Here is a tiny trained network, its code and every weight. The questions are about switching its units off for an input and a target symbol, where a switched-off unit gives its printed mean instead of its output.

import numpy as np


def w(rows, s, z=0):
    codes = np.array(rows[::2]) - 128.0
    scale = np.full(codes.shape[1], s)
    scale[-1] = z or s
    return codes * scale


def f(y):
    return np.maximum(y, 0)


def softmax(a):
    e = np.exp(a - a.max(-1, keepdims=True))
    return e / e.sum(-1, keepdims=True)


def log_softmax(a):
    a = a - a.max(-1, keepdims=True)
    return a - np.log(np.exp(a).sum(-1, keepdims=True))


def net(x, mask):
    ids = ['δεζθτφψ'.index(c) for c in x.split()]
    T = len(ids)
    res = E[ids] + P[:T]
    q, k, v = (res @ M[0].T for M in (Q, K, V))
    z = softmax(np.where(np.tri(T) > 0, q @ k.T / 4**0.5, -1e9)) @ v
    res = res + np.where(mask[0], z, O[0][:, -1]) @ O[0][:, :-1]
    y = f(res @ A[0][:, :-1].T + A[0][:, -1])
    res = res + np.where(mask[1:13], y, B[0][:, -1]) @ B[0][:, :-1]
    return log_softmax(res[-1] @ U[:, :-1].T + U[:, -1])


Q, K, V, O, A, B = {}, {}, {}, {}, {}, {}
E = w([
[131,209,106,51,129],'δ',
[128,134,207,35,132],'ε',
[105,202,53,148,39],'ζ',
[67,155,239,134,85],'θ',
[36,154,110,161,180],'τ',
[83,119,137,145,8],'φ',
[190,92,120,31,67],'ψ',
],0.011)
P = w([
[101,121,101,167,185],'0',
[91,147,168,34,58],'1',
[75,158,162,39,43],'2',
[102,156,146,55,24],'3',
[104,150,151,54,24],'4',
[96,165,139,75,9],'5',
[82,166,150,53,27],'6',
[98,172,154,62,15],'7',
[94,190,155,74,20],'8',
[91,194,152,79,15],'9',
[82,221,134,79,1],'10',
[82,222,144,90,13],'11',
],0.0053)
Q[0] = w([
[53,215,102,85,96],'head 1',
[152,82,100,209,246],'head 1',
[114,101,181,87,39],'head 1',
[189,50,114,194,170],'head 1',
],0.012)
K[0] = w([
[188,31,95,186,165],'head 1',
[135,193,165,22,22],'head 1',
[71,120,92,172,254],'head 1',
[96,207,190,67,74],'head 1',
],0.0086)
V[0] = w([
[103,119,247,124,194],'head 1',
[96,191,105,215,103],'head 1',
[155,167,105,57,185],'head 1',
[137,52,181,123,44],'head 1',
],0.013)
O[0] = w([
[47,174,136,36,143,179],'head 1',
[120,49,90,156,194,254],'head 1',
[163,248,127,129,161,137],'head 1',
[104,81,153,142,56,6],'head 1',
],0.014,0.003)
A[0] = w([
[121,75,152,138,54,3],'neuron 1',
[208,194,81,146,165,115],'neuron 2',
[62,137,14,113,77,105],'neuron 3',
[195,166,110,203,58,211],'neuron 4',
[118,220,173,62,183,103],'neuron 5',
[41,150,198,204,133,193],'neuron 6',
[182,89,189,84,157,166],'neuron 7',
[75,163,181,73,38,95],'neuron 8',
[254,111,175,149,89,57],'neuron 9',
[198,99,75,92,120,127],'neuron 10',
[237,177,114,158,105,67],'neuron 11',
[200,87,78,57,107,106],'neuron 12',
],0.0077,0.0061)
B[0] = w([
[78,219,184,241,176,152],'neuron 1',
[54,108,242,150,105,180],'neuron 2',
[95,66,196,118,179,195],'neuron 3',
[169,140,154,24,189,209],'neuron 4',
[87,113,75,253,79,243],'neuron 5',
[183,183,68,57,128,194],'neuron 6',
[108,188,85,225,89,167],'neuron 7',
[227,40,61,132,181,255],'neuron 8',
[150,80,197,86,233,160],'neuron 9',
[151,159,122,200,77,163],'neuron 10',
[50,84,239,171,143,170],'neuron 11',
[106,246,106,205,82,167],'neuron 12',
],0.0058,0.0081)
U = w([
[66,209,217,179,137,69],'δ',
[151,166,2,137,63,253],'ε',
[208,86,100,195,207,15],'ζ',
[80,52,127,45,156,167],'θ',
[90,153,86,134,255,119],'τ',
[73,75,178,194,45,71],'φ',
[209,140,204,84,116,126],'ψ',
],0.006,0.0043)

Each question gives the input, a string of symbols that net reads in full, and the target symbol t.
The units are the heads (4 rows each of Q, K, V and O) and the neurons (one row each of A and B). Each row of codes is followed by its name. A weight is (code - 128) times the scale printed after its matrix; where a second scale follows, it is the last column's (O, A, B and U).
mask holds one flag per unit, heads first, then neurons. A switched-off unit (its flag False) gives its mean, the last column of its rows in O or B, instead of its output. The means were averaged over made-up inputs and are rounded, as every weight is.
A unit's drop is (log p(t) with every unit on - log p(t) with that unit switched off) / (log p(t) with every unit on - log p(t) with every unit switched off).
The circuit of an input: a set's keep is (log p(t) with only the set's units on - log p(t) with every unit switched off) / (log p(t) with every unit on - log p(t) with every unit switched off). Starting from the 12 units with the biggest drops (on a tie, the unit counted first), units are removed one at a time, each time the one whose removal leaves the highest keep (on an exact tie, the one counted first), for as long as the keep stays at least 0.8.
units of the circuit, in order: the units of the circuit, biggest drop first
unit that matters most: the unit with the biggest drop
k most important neurons: the k neurons with the biggest drops, biggest first
drop when u is switched off: that unit's drop, to one decimal
input ε τ ε ζ ψ δ ε, target ε: unit that matters most -> neuron 5
input ψ ε ε φ ψ φ, target ψ: units of the circuit, in order -> (head 1; neuron 4; neuron 5)
input δ δ ε φ ζ ζ ζ, target δ: units of the circuit, in order -> (head 1; neuron 2; neuron 11)
input ψ θ δ, target ψ: units of the circuit, in order -> (head 1; neuron 4)
input ε δ θ ε ψ, target ε: units of the circuit, in order -> (neuron 5; head 1; neuron 8)
input ψ θ τ, target ε: units of the circuit, in order -> (head 1; neuron 6; neuron 2)
input δ δ ψ ζ ψ ζ φ, target δ: 3 most important neurons -> (neuron 2; neuron 8; neuron 11)
input ψ φ ψ ε ε, target ψ: units of the circuit, in order -> (head 1; neuron 4)
input θ φ θ δ ψ ψ ε ζ θ ψ θ, target θ: units of the circuit, in order -> (head 1; neuron 8)
input θ φ ζ τ, target θ: units of the circuit, in order -> (head 1; neuron 5)
input δ θ φ δ ε, target δ: 2 most important neurons -> (neuron 2; neuron 8)
input ε φ δ, target ε: 2 most important neurons -> (neuron 5; neuron 8)
input ζ ε ε φ ζ ψ θ, target ζ: drop when head 1 is switched off -> 0.9
input ζ θ ε ψ, target ζ: drop when neuron 11 is switched off -> 0.0
input ψ φ ψ ψ ψ φ ζ, target ψ: drop when neuron 5 is switched off -> 0.1
input ψ φ ζ φ, target ψ: drop when head 1 is switched off -> 0.8
input θ θ ψ ε, target θ: units of the circuit, in order -> (head 1)
